In the rows, 128 means zero.
Facts:
Q109	ρ	Q895; Q109	ρ	Q204; Q109	ρ	Q248; Q13	ρ	Q226; Q13	ρ	Q651; Q160	ρ	Q335
Q160	ρ	Q462; Q163	ρ	Q679; Q163	ρ	Q462; Q187	ρ	Q551; Q187	ρ	Q204; Q190	ρ	Q410
Q197	ρ	Q855; Q197	ρ	Q17; Q221	ρ	Q831; Q221	ρ	Q140; Q243	ρ	Q924; Q243	ρ	Q19
Q243	ρ	Q209; Q243	ρ	Q562; Q245	ρ	Q11; Q245	ρ	Q298; Q245	ρ	Q266; Q246	ρ	Q636
Q246	ρ	Q112; Q254	ρ	Q838; Q254	ρ	Q866; Q307	ρ	Q725; Q307	ρ	Q236; Q310	ρ	Q758
Q310	ρ	Q326; Q312	ρ	Q795; Q323	ρ	Q142; Q323	ρ	Q850; Q325	ρ	Q800; Q354	ρ	Q789
Q354	ρ	Q726; Q354	ρ	Q298; Q36	ρ	Q410; Q403	ρ	Q440; Q403	ρ	Q654; Q408	ρ	Q965
Q408	ρ	Q924; Q425	ρ	Q703; Q425	ρ	Q432; Q450	ρ	Q821; Q452	ρ	Q273; Q452	ρ	Q968
Q469	ρ	Q764; Q469	ρ	Q838; Q469	ρ	Q730; Q469	ρ	Q802; Q492	ρ	Q76; Q492	ρ	Q730
Q492	ρ	Q108; Q492	ρ	Q266; Q518	ρ	Q946; Q564	ρ	Q259; Q564	ρ	Q277; Q564	ρ	Q647
Q585	ρ	Q201; Q585	ρ	Q211; Q598	ρ	Q17; Q598	ρ	Q670; Q609	ρ	Q946; Q609	ρ	Q968
Q609	ρ	Q108; Q61	ρ	Q329; Q61	ρ	Q939; Q610	ρ	Q860; Q611	ρ	Q226; Q611	ρ	Q616
Q62	ρ	Q226; Q648	ρ	Q205; Q659	ρ	Q842; Q708	ρ	Q281; Q708	ρ	Q911; Q708	ρ	Q17
Q724	ρ	Q414; Q728	ρ	Q226; Q728	ρ	Q550; Q731	ρ	Q842; Q744	ρ	Q414; Q744	ρ	Q205
Q744	ρ	Q860; Q744	ρ	Q198; Q752	ρ	Q410; Q770	ρ	Q838; Q770	ρ	Q594; Q783	ρ	Q226
Q783	ρ	Q606; Q783	ρ	Q374; Q797	ρ	Q636; Q797	ρ	Q946; Q797	ρ	Q924; Q797	ρ	Q71
Q798	ρ	Q911; Q798	ρ	Q982; Q805	ρ	Q112; Q809	ρ	Q226; Q814	ρ	Q394; Q820	ρ	Q594
Q820	ρ	Q198; Q822	ρ	Q548; Q822	ρ	Q288; Q824	ρ	Q636; Q836	ρ	Q911; Q836	ρ	Q730
Q872	ρ	Q821; Q872	ρ	Q112; Q874	ρ	Q118; Q874	ρ	Q427; Q874	ρ	Q204; Q885	ρ	Q620
Q885	ρ	Q259; Q885	ρ	Q730; Q885	ρ	Q841; Q894	ρ	Q165; Q894	ρ	Q204; Q894	ρ	Q802
Q894	ρ	Q498; Q894	ρ	Q432; Q938	ρ	Q745; Q938	ρ	Q616; Q948	ρ	Q305; Q948	ρ	Q57
Q949	ρ	Q489; Q949	ρ	Q745; Q949	ρ	Q281; Q971	ρ	Q358; Q971	ρ	Q201; Q971	ρ	Q686
Q990	ρ	Q636; Q990	ρ	Q205; Q990	ρ	Q550; Q992	ρ	Q226; Q992	ρ	Q281; Q992	ρ	Q330
Q992	ρ	Q165; Q132	ζ	Q648; Q132	ζ	Q683; Q132	ζ	Q894; Q132	ζ	Q71; Q132	ζ	Q197
Q153	ζ	Q895; Q153	ζ	Q310; Q153	ζ	Q187; Q169	ζ	Q758; Q169	ζ	Q752; Q169	ζ	Q11
Q19	ζ	Q160; Q19	ζ	Q167; Q19	ζ	Q222; Q19	ζ	Q354; Q19	ζ	Q142; Q19	ζ	Q938
Q198	ζ	Q616; Q198	ζ	Q335; Q198	ζ	Q167; Q198	ζ	Q246; Q198	ζ	Q108; Q198	ζ	Q647
Q202	ζ	Q943; Q202	ζ	Q273; Q202	ζ	Q800; Q202	ζ	Q165; Q202	ζ	Q305; Q205	ζ	Q397
Q205	ζ	Q809; Q21	ζ	Q189; Q21	ζ	Q352; Q21	ζ	Q821; Q21	ζ	Q726; Q21	ζ	Q17
Q243	ζ	Q885; Q243	ζ	Q201; Q243	ζ	Q165; Q243	ζ	Q326; Q245	ζ	Q140; Q248	ζ	Q394
Q248	ζ	Q307; Q248	ζ	Q594; Q254	ζ	Q836; Q254	ζ	Q725; Q254	ζ	Q950; Q266	ζ	Q602
Q288	ζ	Q354; Q288	ζ	Q36; Q312	ζ	Q305; Q312	ζ	Q197; Q316	ζ	Q955; Q316	ζ	Q606
Q316	ζ	Q167; Q316	ζ	Q900; Q316	ζ	Q875; Q316	ζ	Q87; Q323	ζ	Q11; Q325	ζ	Q307
Q330	ζ	Q374; Q330	ζ	Q57; Q365	ζ	Q492; Q423	ζ	Q758; Q423	ζ	Q602; Q423	ζ	Q71
Q446	ζ	Q354; Q446	ζ	Q939; Q446	ζ	Q950; Q446	ζ	Q730; Q446	ζ	Q197; Q462	ζ	Q730
Q489	ζ	Q310; Q489	ζ	Q326; Q489	ζ	Q670; Q489	ζ	Q36; Q518	ζ	Q752; Q518	ζ	Q261
Q518	ζ	Q259; Q523	ζ	Q911; Q527	ζ	Q758; Q527	ζ	Q163; Q527	ζ	Q370; Q527	ζ	Q209
Q527	ζ	Q310; Q551	ζ	Q611; Q551	ζ	Q163; Q551	ζ	Q943; Q551	ζ	Q261; Q551	ζ	Q354
Q551	ζ	Q11; Q551	ζ	Q287; Q551	ζ	Q994; Q562	ζ	Q611; Q562	ζ	Q950; Q562	ζ	Q789
Q562	ζ	Q236; Q562	ζ	Q860; Q585	ζ	Q222; Q585	ζ	Q594; Q585	ζ	Q797; Q591	ζ	Q606
Q591	ζ	Q287; Q591	ζ	Q809; Q60	ζ	Q394; Q60	ζ	Q950; Q60	ζ	Q350; Q60	ζ	Q797
Q61	ζ	Q189; Q61	ζ	Q752; Q61	ζ	Q821; Q61	ζ	Q770; Q61	ζ	Q18; Q610	ζ	Q758
Q610	ζ	Q683; Q610	ζ	Q329; Q610	ζ	Q895; Q610	ζ	Q246; Q62	ζ	Q885; Q62	ζ	Q752
Q62	ζ	Q492; Q62	ζ	Q211; Q651	ζ	Q221; Q651	ζ	Q888; Q651	ζ	Q160; Q651	ζ	Q461
Q651	ζ	Q190; Q659	ζ	Q602; Q659	ζ	Q872; Q659	ζ	Q108; Q679	ζ	Q683; Q679	ζ	Q866
Q679	ζ	Q403; Q686	ζ	Q461; Q686	ζ	Q787; Q712	ζ	Q820; Q712	ζ	Q165; Q712	ζ	Q467
Q731	ζ	Q461; Q731	ζ	Q118; Q731	ζ	Q994; Q731	ζ	Q71; Q744	ζ	Q236; Q760	ζ	Q459
Q760	ζ	Q687; Q760	ζ	Q725; Q760	ζ	Q789; Q760	ζ	Q374; Q760	ζ	Q498; Q765	ζ	Q911
Q765	ζ	Q564; Q765	ζ	Q211; Q765	ζ	Q277; Q768	ζ	Q403; Q768	ζ	Q350; Q768	ζ	Q57
Q784	ζ	Q452; Q784	ζ	Q725; Q795	ζ	Q708; Q795	ζ	Q167; Q795	ζ	Q397; Q795	ζ	Q165
Q803	ζ	Q370; Q803	ζ	Q787; Q803	ζ	Q76; Q803	ζ	Q703; Q814	ζ	Q758; Q814	ζ	Q943
Q824	ζ	Q606; Q824	ζ	Q329; Q824	ζ	Q397; Q824	ζ	Q467; Q824	ζ	Q187; Q831	ζ	Q900
Q831	ζ	Q875; Q831	ζ	Q211; Q831	ζ	Q277; Q838	ζ	Q548; Q838	ζ	Q620; Q838	ζ	Q414
Q838	ζ	Q57; Q838	ζ	Q187; Q841	ζ	Q794; Q841	ζ	Q259; Q842	ζ	Q281; Q842	ζ	Q167
Q854	ζ	Q683; Q854	ζ	Q224; Q854	ζ	Q835; Q854	ζ	Q770; Q854	ζ	Q860; Q854	ζ	Q36
Q854	ζ	Q432; Q855	ζ	Q592; Q855	ζ	Q160; Q855	ζ	Q835; Q855	ζ	Q594; Q855	ζ	Q277
Q874	ζ	Q616; Q874	ζ	Q358; Q874	ζ	Q725; Q874	ζ	Q948; Q874	ζ	Q310; Q874	ζ	Q57
Q874	ζ	Q71; Q946	ζ	Q809; Q949	ζ	Q794; Q949	ζ	Q606; Q949	ζ	Q894; Q956	ζ	Q261
Q956	ζ	Q4; Q956	ζ	Q822; Q965	ζ	Q895; Q965	ζ	Q112; Q965	ζ	Q594

Known rows:
Q354: [174 156 128 115 125 144 140 120  95 118 130 144 131 147  99  82  74 154
  94 115  96 128 176  94  92 154  49]
Q410: [124 140 130 107 137 133 152 173  98 161 122  98  96 130 132 164 158 156
 106  93  75  98  80  88 174 102 121]
Q310: [169 142 124 101 116 122 135  72 131 149 121 129 115 156 119 136  81 153
 123 124 138 135 127  61 107 180  27]
Q358: [168 112 128 119 105 124 168  68 124 164 101 129 118 135 119 132 118 122
 133 142 136 123  90 103 152 162  81]
Q189: [171  82 141  82 129 111 153 133  83 172 112 145 111 118  56 158 120 132
 107  99 154 146 138  81 100  83  89]
Q57: [188 103 123  96 116 110 191  69 101 171  98 146 106 120 121 134 115 136
 137 133 118 126  95  99 154 179  38]
Q798: [134 182 119 111 122  98 146 137 110 145 146 108 116 109  85 134 108 177
 105 128 147 149 101 126 110 141 103]
Q153: [140 134 148 118 110 130 166  99 199 130 131 127 134 105  96 116 129 106
 123 148 171  99  83  94 180 127 142]
Q489: [149 142 162 126 113 133 155 110 176 115 127 133 133 109  87 123 128 108
 110 132 173  97  95 100 165 108 167]
Q820: [139 152 106 132 135 110 167 115 141 135 149 144 116  93  93 140 110 183
  86 164 108 144 140  76 117 140  62]
Q875: [141 101 101  81 147 151 154 149 118 165 144 157 135  84  78 125 119 159
 111 144 102 145 157 107 153 132  78]
Q197: [182 164 113 124 114 126 141 109  86 118 125 140 113 142  83 100  68 158
  82 120 118 123 140  99  99 173  52]
Q109: [132 156 149 118 129 109 160 128 114 140 166 119 119 100 128 135 126 165
 130 139 126 159 115 117  90 117 102]
Q888: [135 130 127  96 110 148 140 142  98 185 134  96 168 152 105  77 126 135
 140 127 102 162 136 130 138 128 100]
Q226: [180 130 139 114 135 148 198 146 110 165 109 115 176 104 127 189 122 128
  66 124 124 184  95 131 125 143 144]
Q636: [134 112  97 141 123 124 178 118 135 179 123 150 161 123  94 148 127 171
 145  93 131 110 105 143 118 104 128]
Q266: [137 136 132 125 114 136 143 111 165 159 128 101 133 131  93 124 122 129
 137 146 160 138  90 107 153 136 136]
Q452: [156 157 139 113 116 102 174 104 105 144 132 144 106 115 133 136 106 174
 126 110 129 126  88 119  96 166  78]
Q686: [121 146 150 143 103 143 136 138 146 159 136  60 163 154 101  94 139 121
 156 142 153 152  93 140 139 112 161]

Rows:
No name comes twice in this set of rows, the named rows included.
[159 131 120  96 130 127 163  78 148 141 154 151  98 108 135 138  99 163
 126 158 127 145 134  70 124 165  22] => Q187
[128 167 178 102 126  84 150 140 164 106 160 133 124  98  78 153 126 119
 102  97 203 124 106  74  87  65 164] => Q61
[137 192 182 138 113 103 173  76 203  87 158 119 124 107 147 129 129 119
 140 151 177 105  64 100 134 147 136] => Q874
[147 125 130  48 103 127 171 127  88 162 117 160 166 111  89  77 119 118
 123 117  88 134 162 115 153 150  49] => Q594
[159 157 136 113 109 110 169  78 136 139 128 123 110 133 136 130 101 143
 130 131 140 126  98  85 120 176  51] => Q948
[138 172 166 104 146 131 164 167 176 103 168 131 176  76 102 190 116 131
  57 105 175 160 126  91  98  95 175] => Q62
[143 172 154 146 121 126 133 123 146 113 151 113 130 139  92 118 103 149
  90 136 152 135 117  84  86 107 138] => Q323
[163 102 125 136 118 154 133  99 111 185 103  88 130 170  96 120 105 135
 133 136 134 157 118  89 128 135  92] => Q370
[145  90 120  66 138 143 150 158  99 175 140 163 132  84  66 129 120 154
 114 126 112 153 170  97 135 108  80] => Q211
[168 111 124 149 127 144 150 132  88 153 117 116 118 134  77 124 112 154
 101 137 115 139 116 104 110 107 122] => Q4
[140 187 149 157 129 131 160 121 157  97 158 128 131 117 102 107 105 162
  84 132 136 110 115 113 103 125 137] => Q312
[191 129 102  87 139 123 158 101 121 151 143 147 155 121 106 138 103 112
 173 108 131 122 157 150 179 109  79] => Q112
[127 155 137  64 127 134 133 141 100 143 156 128 169 141 114  72  98 145
 127 114 103 164 182 120 107 150  50] => Q160
[138 102 121  49 134 140 154 166  99 166 133 161 151 100  80 105 125 135
 119 120 105 146 173 112 148 129  67] => Q277
[122 213 165  86 112 115 164 144 160  90 169 141 173  97 122  79 123 132
 119 118 137 116 122 141 131 138 130] => Q585

The same nodes again, as new rows of numbers:
Known rows:
Q872: [120 126 125 113 127 115 138 135 136 133 127  94 102 150 148 138 109 146
 117 130 129 139 125 120 123  93 145 134 143 117 118 129 126 128 124 123
 136 130 130 118 122 121 115 115 140 137 131 130 139 139]
Q403: [120 129 132 111 131 120 136 130 133 130 124  99 107 126 144 136 113 134
 123 132 128 142 133 124 128 109 145 145 141 130 114 129 126 137 126 127
 127 125 119 127 115 126 117 119 136 144 137 137 137 135]
Q326: [122 120 113 123 131 119 134 128 125 128 128 112 104 147 150 128 133 139
 121 129 118 140 146 119 134 124 146 143 141 145 141 125 115 119 117 126
 151 137 114 120 118 122 115 113 138 101 154 112 136 137]
Q226: [123 125 124 114 133 123 130 127 130 126 124 109 106 141 144 132 119 136
 122 130 125 135 133 123 132 126 146 137 143 140 131 131 124 127 119 120
 137 144 127 121 108 118 122 117 139 113 140 117 137 121]
Q798: [119 129 129 111 131 118 132 132 137 132 124 113 104 132 137 135 118 137
 120 128 127 135 123 124 127 110 146 136 142 135 123 135 125 134 123 123
 133 126 129 125 111 120 120 115 142 135 137 126 137 129]
Q467: [121 126 122 116 130 121 138 132 136 126 128 104 106 143 148 134 113 139
 120 128 125 139 142 121 129 107 145 137 141 126 130 126 122 129 123 124
 136 136 126 122 115 122 118 116 143 120 134 120 138 134]
Q87: [118 127 120 117 130 121 136 134 137 125 128 113 106 139 153 135 113 137
 122 127 127 138 140 120 134 108 145 138 141 125 133 126 121 129 124 126
 133 136 128 122 112 119 118 116 142 113 131 120 138 135]
Q900: [117 128 122 117 131 121 136 133 135 125 128 114 106 135 154 135 114 136
 123 127 127 137 139 121 135 109 144 138 141 130 133 126 119 128 124 126
 132 136 128 123 110 118 119 116 143 112 131 116 138 135]
Q498: [126 122 131 116 124 127 139 125 141 128 120 109  99 142 144 128 123 134
 122 132 128 140 152 125 128 119 147 138 142 146 121 126 130 124 121 120
 131 148 114 127 115 129 121 120 125 126 145 116 137 123]
Q19: [122 126 126 112 135 121 125 127 129 126 122 117 107 142 143 134 115 137
 124 130 126 132 121 123 135 133 148 137 143 143 137 133 124 131 117 119
 140 147 134 120 106 116 124 118 143 117 146 122 137 115]
Q18: [123 129 125 125 137 123 137 122 123 126 129  99 106 126 138 132 138 133
 122 124 125 138 128 125 127 110 143 136 146 143 113 129 121 124 123 123
 127 117 127 121 109 115 118 117 135 105 124 119 137 128]
Q591: [123 128 125 111 136 118 127 130 125 127 125 115 108 139 133 137 113 141
 122 129 123 134 122 122 130 124 147 137 142 128 133 133 122 136 120 119
 141 136 134 122 110 117 123 116 153 128 144 132 137 120]
Q527: [121 127 123 109 136 118 123 128 129 130 123 105 109 138 134 136 115 138
 121 132 124 134 111 124 129 132 148 137 144 142 131 139 125 136 117 120
 140 132 132 122 110 118 122 116 145 127 146 126 137 120]
Q842: [126 121 112 116 129 117 124 119 116 125 119 101 112 146 152 129 102 140
 124 131 129 136 128 126 141 128 149 138 143 127 136 137 110 129 124 115
 138 126 139 120 116 117 122 120 156 119 154 139 136 122]
Q562: [126 125 130 111 134 123 127 124 127 127 119 119 105 139 133 131 119 136
 124 132 126 134 127 125 131 134 149 137 143 145 129 134 127 132 118 117
 139 146 127 123 108 120 125 119 139 127 151 125 136 112]
Q76: [112 122 100 107 134 126 120 125 151 136 126  70 109 147 155 133 113 131
 117 136 125 138 115 126 128 137 146 134 150 162 142 140 131 127 109 125
 136 134 126 120 112 119 118 113 130  92 133  84 137 133]
Q414: [124 123 127 116 126 124 139 127 138 127 124 105 102 148 150 131 116 138
 121 131 127 139 147 123 129 114 146 137 142 134 126 125 127 124 121 121
 134 147 122 122 116 125 120 119 132 121 140 119 138 128]
Q895: [121 124 123 116 128 125 135 127 138 126 125 107 104 144 153 130 117 135
 121 130 128 138 143 122 133 118 146 136 143 137 131 126 125 124 120 122
 134 145 124 121 111 121 120 118 135 109 136 114 137 128]
Q822: [120 122 104 111 146 128 138 128 139 124 136  99 114 116 120 136 124 128
 121 126 103 144 163 125 121 107 146 138 139 135 144 131 120 149 121 124
 128 109 119 145 108 130 120 113 158 113 137 100 136 130]

Rows:
No name comes twice in this set of rows, the named rows included.
[122 130 125 110 139 118 129 130 130 128 127 118 108 125 119 137 123 137
 122 126 119 133 118 124 125 118 147 135 142 137 130 138 121 141 122 119
 137 122 133 129 105 116 123 114 154 135 140 125 137 120] => Q518
[112 124 106 106 133 123 122 128 150 137 125  79 109 142 152 134 114 131
 117 135 125 138 115 126 128 129 146 136 148 158 136 139 129 131 113 126
 133 126 125 123 112 120 117 113 132 107 133  95 137 137] => Q787
[114 125 114 110 132 122 127 130 148 133 125  93 107 139 152 134 115 132
 120 133 127 138 124 124 130 123 146 137 145 150 133 135 126 130 117 126
 133 130 125 124 112 121 118 114 134 110 134 103 137 136] => Q461
[127 125 134 111 130 122 129 125 128 129 118 118 103 143 134 132 119 138
 124 132 127 134 127 125 130 132 149 137 142 143 126 132 128 131 119 116
 139 147 125 123 111 121 125 120 136 133 153 132 136 112] => Q330
[124 125 125 113 132 120 127 128 124 126 123 111 108 148 141 136 112 142
 122 132 127 134 123 122 131 128 148 136 144 131 131 132 125 130 118 117
 142 147 134 116 112 117 123 118 145 125 146 130 137 118] => Q198
[120 128 133 112 132 121 124 127 132 128 118 132 105 133 144 130 118 131
 127 131 131 131 121 126 139 139 149 140 143 153 132 134 125 130 118 120
 136 148 130 123 104 117 127 119 135 123 151 123 136 113] => Q248
[114 126 111 102 138 119 114 127 140 138 122  86 113 142 140 137 112 135
 119 136 124 134  93 126 128 141 148 136 148 158 137 146 129 137 110 121
 141 127 133 121 109 116 121 113 141 117 144 108 136 125] => Q803
[125 126 126 112 135 121 127 125 126 126 123 112 107 143 137 134 117 138
 123 131 125 133 124 123 132 133 148 136 143 138 133 133 124 130 117 117
 141 144 133 120 108 118 124 118 145 119 145 125 137 115] => Q489
[120 124 109 109 130 114 121 120 128 135 116  96 112 135 141 132 104 135
 122 132 129 136 109 129 134 121 149 138 143 141 128 148 116 139 124 117
 133 102 135 128 115 120 120 117 154 140 154 135 136 127] => Q731
[120 133 127 115 140 118 126 130 122 123 126 127 111 128 137 137 120 137
 125 126 124 132 120 122 136 125 146 139 142 133 136 134 117 136 121 121
 138 131 138 123 104 111 124 115 154 118 140 128 137 119] => Q365
[116 130 124 117 133 119 136 135 137 126 129 120 107 124 147 135 122 135
 122 123 125 136 135 122 132 103 144 137 141 128 130 129 119 131 126 126
 128 123 131 126 107 116 119 114 146 118 127 118 138 136] => Q492
[111 126 112 110 131 122 126 131 149 133 124  96 108 135 156 134 115 130
 121 132 127 137 123 124 133 123 146 138 145 150 134 135 126 129 116 128
 131 130 127 123 110 119 118 114 132 109 133 101 137 136] => Q888

